Below is a small trained network, with its code and all its weights. Each question gives an input and a target symbol and asks what happens when units are switched off, that is, made to give their printed mean instead of their output.

import numpy as np


def w(rows, s, z=0):
    codes = np.array(rows[::2]) - 128.0
    scale = np.full(codes.shape[1], s)
    scale[-1] = z or s
    return codes * scale


def f(y):
    return np.maximum(y, 0)


def softmax(a):
    e = np.exp(a - a.max(-1, keepdims=True))
    return e / e.sum(-1, keepdims=True)


def log_softmax(a):
    a = a - a.max(-1, keepdims=True)
    return a - np.log(np.exp(a).sum(-1, keepdims=True))


def net(x, mask):
    ids = ['αβγεζηθλξπστψω'.index(c) for c in x.split()]
    T = len(ids)
    res = E[ids] + P[:T]
    u = 0
    for l in range(2):
        r = res
        for j in range(3):
            rows = slice(2 * j, 2 * j + 2)
            q, k, v = (r @ M[l][rows].T for M in (Q, K, V))
            z = softmax(np.where(np.tri(T) > 0, q @ k.T / 2**0.5, -1e9)) @ v
            o = O[l][rows]
            res = res + np.where(mask[u + j], z, o[:, -1]) @ o[:, :-1]
        u += 3
        y = f(res @ A[l][:, :-1].T + A[l][:, -1])
        res = res + np.where(mask[u : u + 8], y, B[l][:, -1]) @ B[l][:, :-1]
        u += 8
    return log_softmax(res[-1] @ U[:, :-1].T + U[:, -1])


Q, K, V, O, A, B = {}, {}, {}, {}, {}, {}
E = w([
[41,79,140,196,53],'α',
[82,93,109,20,124],'β',
[125,4,118,153,173],'γ',
[55,139,12,150,164],'ε',
[62,102,139,194,33],'ζ',
[145,157,114,185,47],'η',
[87,94,156,13,119],'θ',
[179,111,148,153,43],'λ',
[179,67,170,95,143],'ξ',
[171,176,145,28,95],'π',
[121,142,161,121,134],'σ',
[107,130,122,188,177],'τ',
[106,190,166,79,116],'ψ',
[46,222,140,176,112],'ω',
],0.0039)
P = w([
[81,51,35,76,48],'0',
[88,69,54,84,52],'1',
[100,79,70,94,59],'2',
[103,93,91,109,68],'3',
[114,106,108,122,79],'4',
[115,121,126,135,88],'5',
[122,134,145,148,98],'6',
[127,146,164,163,109],'7',
[132,159,181,177,119],'8',
[136,171,200,193,129],'9',
[142,183,220,208,140],'10',
[146,194,236,221,155],'11',
[155,208,254,229,166],'12',
],0.0029)
Q[0] = w([
[143,121,136,110,150],'0.h1',
[145,126,111,124,167],'0.h1',
[108,158,195,152,4],'0.h2',
[36,81,193,229,40],'0.h2',
[134,162,142,151,156],'0.h3',
[123,105,133,154,166],'0.h3',
],0.034)
K[0] = w([
[122,135,147,148,89],'0.h1',
[137,155,138,178,99],'0.h1',
[245,253,195,118,148],'0.h2',
[180,173,234,240,183],'0.h2',
[160,112,91,118,185],'0.h3',
[102,170,78,128,143],'0.h3',
],0.024)
V[0] = w([
[106,96,145,131,134],'0.h1',
[127,138,122,114,129],'0.h1',
[28,105,169,253,73],'0.h2',
[9,97,203,156,144],'0.h2',
[133,101,113,83,148],'0.h3',
[149,94,97,90,157],'0.h3',
],0.0067)
O[0] = w([
[113,121,139,152,137,145],'0.h1',
[124,133,125,123,118,126],'0.h1',
[1,111,149,72,150,252],'0.h2',
[97,106,119,40,197,166],'0.h2',
[77,124,131,110,137,122],'0.h3',
[82,122,135,106,137,114],'0.h3',
],0.0056,0.0019)
A[0] = w([
[111,97,77,166,208,156],'0.n1',
[99,99,122,113,62,206],'0.n2',
[125,154,207,101,140,253],'0.n3',
[89,158,183,176,124,244],'0.n4',
[67,182,32,160,189,129],'0.n5',
[80,248,97,123,77,127],'0.n6',
[176,145,126,246,26,124],'0.n7',
[89,36,141,177,138,129],'0.n8',
],0.012,0.0024)
B[0] = w([
[117,119,120,220,183,160],'0.n1',
[105,119,83,95,33,244],'0.n2',
[185,164,209,93,156,218],'0.n3',
[52,212,162,149,65,255],'0.n4',
[31,74,122,103,223,171],'0.n5',
[192,197,22,139,166,184],'0.n6',
[153,59,152,249,43,192],'0.n7',
[232,123,101,200,145,201],'0.n8',
],0.015,0.0037)
Q[1] = w([
[112,117,97,78,250],'1.h1',
[197,72,144,147,174],'1.h1',
[42,167,135,255,9],'1.h2',
[110,94,125,163,185],'1.h2',
[45,162,87,31,169],'1.h3',
[126,82,181,103,99],'1.h3',
],0.028)
K[1] = w([
[22,71,58,141,140],'1.h1',
[249,148,42,171,224],'1.h1',
[121,217,222,202,165],'1.h2',
[115,110,82,242,182],'1.h2',
[47,54,27,88,89],'1.h3',
[112,108,229,64,115],'1.h3',
],0.018)
V[1] = w([
[84,24,211,89,130],'1.h1',
[50,160,96,86,52],'1.h1',
[224,83,168,133,11],'1.h2',
[158,236,79,2,145],'1.h2',
[49,173,118,207,111],'1.h3',
[122,95,95,119,105],'1.h3',
],0.017)
O[1] = w([
[24,212,78,201,99,54],'1.h1',
[127,173,82,45,92,251],'1.h1',
[123,171,253,175,93,165],'1.h2',
[8,38,168,87,93,72],'1.h2',
[142,182,57,82,86,254],'1.h3',
[120,156,141,124,170,163],'1.h3',
],0.011,0.0098)
A[1] = w([
[126,144,174,105,95,196],'1.n1',
[91,143,99,247,51,100],'1.n2',
[168,189,124,150,136,251],'1.n3',
[162,103,101,137,166,48],'1.n4',
[149,58,161,186,118,245],'1.n5',
[199,60,100,204,26,64],'1.n6',
[179,131,143,112,74,95],'1.n7',
[92,145,175,169,173,168],'1.n8',
],0.016,0.0029)
B[1] = w([
[98,160,215,89,140,218],'1.n1',
[59,175,56,221,191,196],'1.n2',
[229,88,145,52,190,254],'1.n3',
[90,186,172,169,136,171],'1.n4',
[108,59,111,88,231,158],'1.n5',
[159,26,134,208,5,209],'1.n6',
[61,179,100,170,95,235],'1.n7',
[93,43,109,103,161,152],'1.n8',
],0.018,0.03)
U = w([
[229,149,101,33,209,150],'α',
[58,120,99,189,79,48],'β',
[142,119,120,124,138,103],'γ',
[128,114,108,130,130,103],'ε',
[177,196,154,208,151,104],'ζ',
[96,92,96,170,186,80],'η',
[207,135,184,115,72,3],'θ',
[186,48,159,124,148,124],'λ',
[87,40,155,110,79,101],'ξ',
[174,108,22,149,55,182],'π',
[77,44,5,68,104,182],'σ',
[86,218,185,75,77,170],'τ',
[63,209,42,153,196,100],'ψ',
[87,96,190,77,219,231],'ω',
],0.003,0.0043)

Each question gives the input, a string of symbols that net reads in full, and the target symbol t.
The units are the heads (2 rows each of Q, K, V and O) and the neurons (one row each of A and B). Each row of codes is followed by its name. A weight is (code - 128) times the scale printed after its matrix; where a second scale follows, it is the last column's (O, A, B and U).
mask holds one flag per unit, layer by layer, with each layer's heads first. A switched-off unit (its flag False) gives its mean, the last column of its rows in O or B, instead of its output. The means were averaged over made-up inputs and are rounded, as every weight is.
A unit's drop is (log p(t) with every unit on - log p(t) with that unit switched off) / (log p(t) with every unit on - log p(t) with every unit switched off).
The circuit of an input: a set's keep is (log p(t) with only the set's units on - log p(t) with every unit switched off) / (log p(t) with every unit on - log p(t) with every unit switched off). Starting from the 12 units with the biggest drops (on a tie, the unit counted first), units are removed one at a time, each time the one whose removal leaves the highest keep (on an exact tie, the one counted first), for as long as the keep stays at least 0.8.
circuit, biggest first: the units of the circuit, biggest drop first
most important unit: the unit with the biggest drop
top k neurons: the k neurons with the biggest drops, biggest first
top k neurons in layer l: the k neurons of layer l with the biggest drops, biggest first
heads that matter: for each layer, one digit per head in row order, 1 if its drop is at least 0.15 and else 0, layers parted by /
input π ζ λ λ ζ ψ ψ ψ τ λ τ η ζ, target π: heads that matter => 000 / 011
input ω σ σ ζ α, target β: most important unit => 0.n2
input ε ζ τ π ζ τ θ ζ ζ, target ψ: circuit, biggest first => [0.n6, 0.n3, 1.h1, 1.n2]
input σ λ λ γ λ τ α α σ β, target τ: top 2 neurons => [1.n3, 1.n6]
input ζ σ ζ, target β: heads that matter => 000 / 010
input α ε θ ε ζ σ γ ζ, target β: circuit, biggest first => [0.n2, 1.n3, 0.n7, 1.h2]
input ε λ θ η, target ζ: top 3 neurons in layer 0 => [0.n7, 0.n4, 0.n5]
input τ π λ τ θ τ τ ζ λ σ ζ α ζ, target τ: top 2 neurons => [0.n4, 0.n3]
input θ τ ψ α π θ β σ, target τ: circuit, biggest first => [1.n3, 1.n6, 1.n5, 1.n2]
input ζ λ λ α τ θ λ ξ ζ π ζ θ, target ω: circuit, biggest first => [0.n3, 1.n6, 1.h2]
input λ λ ε λ ε ε γ ε τ ξ γ, target λ: top 4 neurons => [0.n8, 0.n2, 1.n6, 0.n5]
input ζ ε ξ ψ ζ ε τ τ τ η ε α λ, target ζ: top 4 neurons in layer 0 => [0.n7, 0.n4, 0.n8, 0.n6]
input α α λ ψ τ γ ζ σ τ ζ ω π, target τ: top 3 neurons => [0.n8, 0.n7, 1.n3]
input α β γ γ τ ω ζ ζ ξ γ ε ψ ζ, target ξ: top 2 neurons => [0.n3, 0.n6]
input ζ ψ ξ π π, target ω: heads that matter => 010 / 011
input ζ θ α ζ ζ η γ ζ ξ ζ, target η: top 4 neurons => [1.n2, 0.n3, 0.n4, 1.n6]
input τ β ε ζ τ π λ λ π ξ λ α, target η: top 3 neurons in layer 0 => [0.n2, 0.n4, 0.n3]
input ζ π ψ, target τ: most important unit => 0.n8
input λ ζ ε γ η, target θ: top 2 neurons => [0.n7, 0.n3]
input α π γ ζ ζ π, target ω: top 2 neurons => [0.n4, 1.n5]
input π π ξ ω ω λ β π, target ξ: most important unit => 0.h2
input ζ γ α, target τ: top 4 neurons => [0.n4, 0.n2, 0.n7, 1.n6]
input ζ ζ ω ζ, target σ: heads that matter => 000 / 010
input ξ τ π λ τ ζ η, target π: top 2 neurons in layer 1 => [1.n1, 1.n6]
input ψ η λ γ π ξ γ ξ τ ω, target σ: top 4 neurons => [0.n4, 0.n3, 1.n3, 1.n1]
